Below is a small trained network, with its code and all its weights. Each question gives an input and a target symbol and asks what happens when units are switched off, that is, made to give their printed mean instead of their output.

import numpy as np


def w(rows, s, z=0):
    codes = np.array(rows[::2]) - 128.0
    scale = np.full(codes.shape[1], s)
    scale[-1] = z or s
    return codes * scale


def f(y):
    return np.maximum(y, 0)


def softmax(a):
    e = np.exp(a - a.max(-1, keepdims=True))
    return e / e.sum(-1, keepdims=True)


def log_softmax(a):
    a = a - a.max(-1, keepdims=True)
    return a - np.log(np.exp(a).sum(-1, keepdims=True))


def net(x, mask):
    ids = ['ΓΔΛΠατ'.index(c) for c in x.split()]
    T = len(ids)
    res = E[ids] + P[:T]
    u = 0
    for l in range(2):
        r = res
        for j in range(2):
            rows = slice(4 * j, 4 * j + 4)
            q, k, v = (r @ M[l][rows].T for M in (Q, K, V))
            z = softmax(np.where(np.tri(T) > 0, q @ k.T / 4**0.5, -1e9)) @ v
            o = O[l][rows]
            res = res + np.where(mask[u + j], z, o[:, -1]) @ o[:, :-1]
        u += 2
        y = f(res @ A[l][:, :-1].T + A[l][:, -1])
        res = res + np.where(mask[u : u + 8], y, B[l][:, -1]) @ B[l][:, :-1]
        u += 8
    return log_softmax(res[-1] @ U[:, :-1].T + U[:, -1])


Q, K, V, O, A, B = {}, {}, {}, {}, {}, {}
E = w([
[211,140,219],'Γ',
[195,169,199],'Δ',
[184,175,171],'Λ',
[66,248,4],'Π',
[196,218,184],'α',
[173,39,33],'τ',
],0.011)
P = w([
[51,142,242],'0',
[82,159,180],'1',
[122,163,155],'2',
[147,165,129],'3',
[167,169,109],'4',
[189,164,93],'5',
[204,169,77],'6',
[225,165,67],'7',
[241,166,57],'8',
[255,164,48],'9',
],0.0084)
Q[0] = w([
[47,115,165],'L0H1',
[222,84,134],'L0H1',
[151,95,109],'L0H1',
[123,142,83],'L0H1',
[68,94,75],'L0H2',
[58,160,2],'L0H2',
[91,111,192],'L0H2',
[117,153,107],'L0H2',
],0.012)
K[0] = w([
[39,181,151],'L0H1',
[171,139,125],'L0H1',
[134,146,158],'L0H1',
[116,153,137],'L0H1',
[37,56,16],'L0H2',
[87,49,51],'L0H2',
[146,103,213],'L0H2',
[182,245,76],'L0H2',
],0.011)
V[0] = w([
[161,134,90],'L0H1',
[67,84,126],'L0H1',
[96,175,133],'L0H1',
[111,54,254],'L0H1',
[173,146,107],'L0H2',
[177,118,90],'L0H2',
[43,157,127],'L0H2',
[44,107,99],'L0H2',
],0.0094)
O[0] = w([
[191,70,22,182],'L0H1',
[18,135,165,3],'L0H1',
[97,36,119,127],'L0H1',
[95,78,137,26],'L0H1',
[130,212,13,213],'L0H2',
[88,2,172,171],'L0H2',
[115,75,107,83],'L0H2',
[124,106,170,1],'L0H2',
],0.0062,0.0033)
A[0] = w([
[141,200,129,163],'L0N1',
[142,179,187,4],'L0N2',
[144,136,101,46],'L0N3',
[92,97,58,171],'L0N4',
[161,2,150,227],'L0N5',
[148,47,129,161],'L0N6',
[153,88,119,123],'L0N7',
[212,145,113,138],'L0N8',
],0.012,0.0036)
B[0] = w([
[190,78,66,206],'L0N1',
[58,119,103,150],'L0N2',
[123,123,221,156],'L0N3',
[244,76,59,171],'L0N4',
[48,3,160,162],'L0N5',
[47,81,50,151],'L0N6',
[105,76,165,149],'L0N7',
[134,86,80,247],'L0N8',
],0.0063,0.013)
Q[1] = w([
[92,191,128],'L1H1',
[38,196,176],'L1H1',
[68,135,137],'L1H1',
[83,98,70],'L1H1',
[161,139,10],'L1H2',
[108,185,54],'L1H2',
[39,113,65],'L1H2',
[133,80,16],'L1H2',
],0.011)
K[1] = w([
[78,114,177],'L1H1',
[81,140,149],'L1H1',
[69,203,118],'L1H1',
[183,168,158],'L1H1',
[178,89,113],'L1H2',
[77,61,89],'L1H2',
[120,118,248],'L1H2',
[201,150,74],'L1H2',
],0.014)
V[1] = w([
[146,157,193],'L1H1',
[145,253,155],'L1H1',
[172,157,143],'L1H1',
[61,105,22],'L1H1',
[121,57,157],'L1H2',
[164,110,143],'L1H2',
[102,212,27],'L1H2',
[109,185,120],'L1H2',
],0.012)
O[1] = w([
[184,148,95,25],'L1H1',
[189,206,149,3],'L1H1',
[105,183,203,135],'L1H1',
[62,169,107,229],'L1H1',
[139,2,88,126],'L1H2',
[177,99,181,159],'L1H2',
[68,184,180,207],'L1H2',
[112,194,131,73],'L1H2',
],0.0087,0.011)
A[1] = w([
[146,141,106,170],'L1N1',
[119,105,128,20],'L1N2',
[79,166,164,253],'L1N3',
[169,186,177,204],'L1N4',
[181,237,25,155],'L1N5',
[158,158,254,39],'L1N6',
[146,194,119,13],'L1N7',
[76,50,142,11],'L1N8',
],0.011,0.0043)
B[1] = w([
[91,104,198,144],'L1N1',
[93,173,148,155],'L1N2',
[158,155,2,174],'L1N3',
[141,203,185,180],'L1N4',
[162,103,172,204],'L1N5',
[92,166,93,154],'L1N6',
[192,103,155,162],'L1N7',
[173,208,121,249],'L1N8',
],0.01,0.017)
U = w([
[179,126,134,3],'Γ',
[117,145,156,141],'Δ',
[88,160,173,214],'Λ',
[22,244,96,59],'Π',
[157,163,138,92],'α',
[84,139,52,174],'τ',
],0.011,0.0065)

Each question gives the input, a string of symbols that net reads in full, and the target symbol t.
The units are the heads (4 rows each of Q, K, V and O) and the neurons (one row each of A and B). Each row of codes is followed by its name. A weight is (code - 128) times the scale printed after its matrix; where a second scale follows, it is the last column's (O, A, B and U).
mask holds one flag per unit, layer by layer, with each layer's heads first. A switched-off unit (its flag False) gives its mean, the last column of its rows in O or B, instead of its output. The means were averaged over made-up inputs and are rounded, as every weight is.
A unit's drop is (log p(t) with every unit on - log p(t) with that unit switched off) / (log p(t) with every unit on - log p(t) with every unit switched off).
The circuit of an input: a set's keep is (log p(t) with only the set's units on - log p(t) with every unit switched off) / (log p(t) with every unit on - log p(t) with every unit switched off). Starting from the 12 units with the biggest drops (on a tie, the unit counted first), units are removed one at a time, each time the one whose removal leaves the highest keep (on an exact tie, the one counted first), for as long as the keep stays at least 0.8.
circuit, biggest first: the units of the circuit, biggest drop first
top k neurons: the k neurons with the biggest drops, biggest first
k most important neurons of layer l: the k neurons of layer l with the biggest drops, biggest first
drop when u is switched off: that unit's drop, to one decimal
input α α Δ Γ Δ Π τ α Π α, target Π: circuit, biggest first -> [L1H2; L0N1]
input Π Π Λ τ Δ, target τ: top neuron -> [L0N4]
input Γ τ Λ τ Λ Π Π Δ Δ, target Π: circuit, biggest first -> [L1H2; L0N5]
input Π Π Λ Γ, target Π: top 2 neurons -> [L0N4; L1N6]
input τ Π Π Δ Λ τ Λ τ Π α, target Π: top 4 neurons -> [L0N4; L0N1; L0N5; L0N7]
input Δ Π τ Λ Δ, target τ: circuit, biggest first -> [L1H1; L0N5; L0H2]
input τ Δ τ Π τ Γ Π Γ, target Π: 2 most important neurons of layer 0 -> [L0N4; L0N1]
input Γ α Π Δ Γ τ τ α Δ Π, target α: top 3 neurons -> [L0N1; L1N5; L0N5]
input Π τ τ Δ Π Δ, target Π: circuit, biggest first -> [L1H2; L0N1]
input τ Π Δ α Δ Δ Π, target α: circuit, biggest first -> [L1N5; L1H1]
input τ τ Π Π Π τ τ α, target τ: circuit, biggest first -> [L1H1; L1H2; L0N5]
input α Δ Γ Δ τ τ α τ Γ Γ, target τ: 3 most important neurons of layer 1 -> [L1N5; L1N4; L1N7]
input α α Π τ α Π α Γ Π Λ, target Π: 2 most important neurons of layer 0 -> [L0N4; L0N7]
input α Λ Π Γ Γ Π Λ, target Π: most important neuron of layer 0 -> [L0N4]
input τ τ Λ Γ, target τ: 2 most important neurons of layer 0 -> [L0N4; L0N5]
input Π Λ Γ τ Δ Λ τ Γ Π τ, target Π: drop when L0H2 is switched off -> 0.2
input Λ τ Π, target τ: drop when L0H1 is switched off -> 0.0
input τ τ τ Λ, target τ: drop when L0N6 is switched off -> 0.0
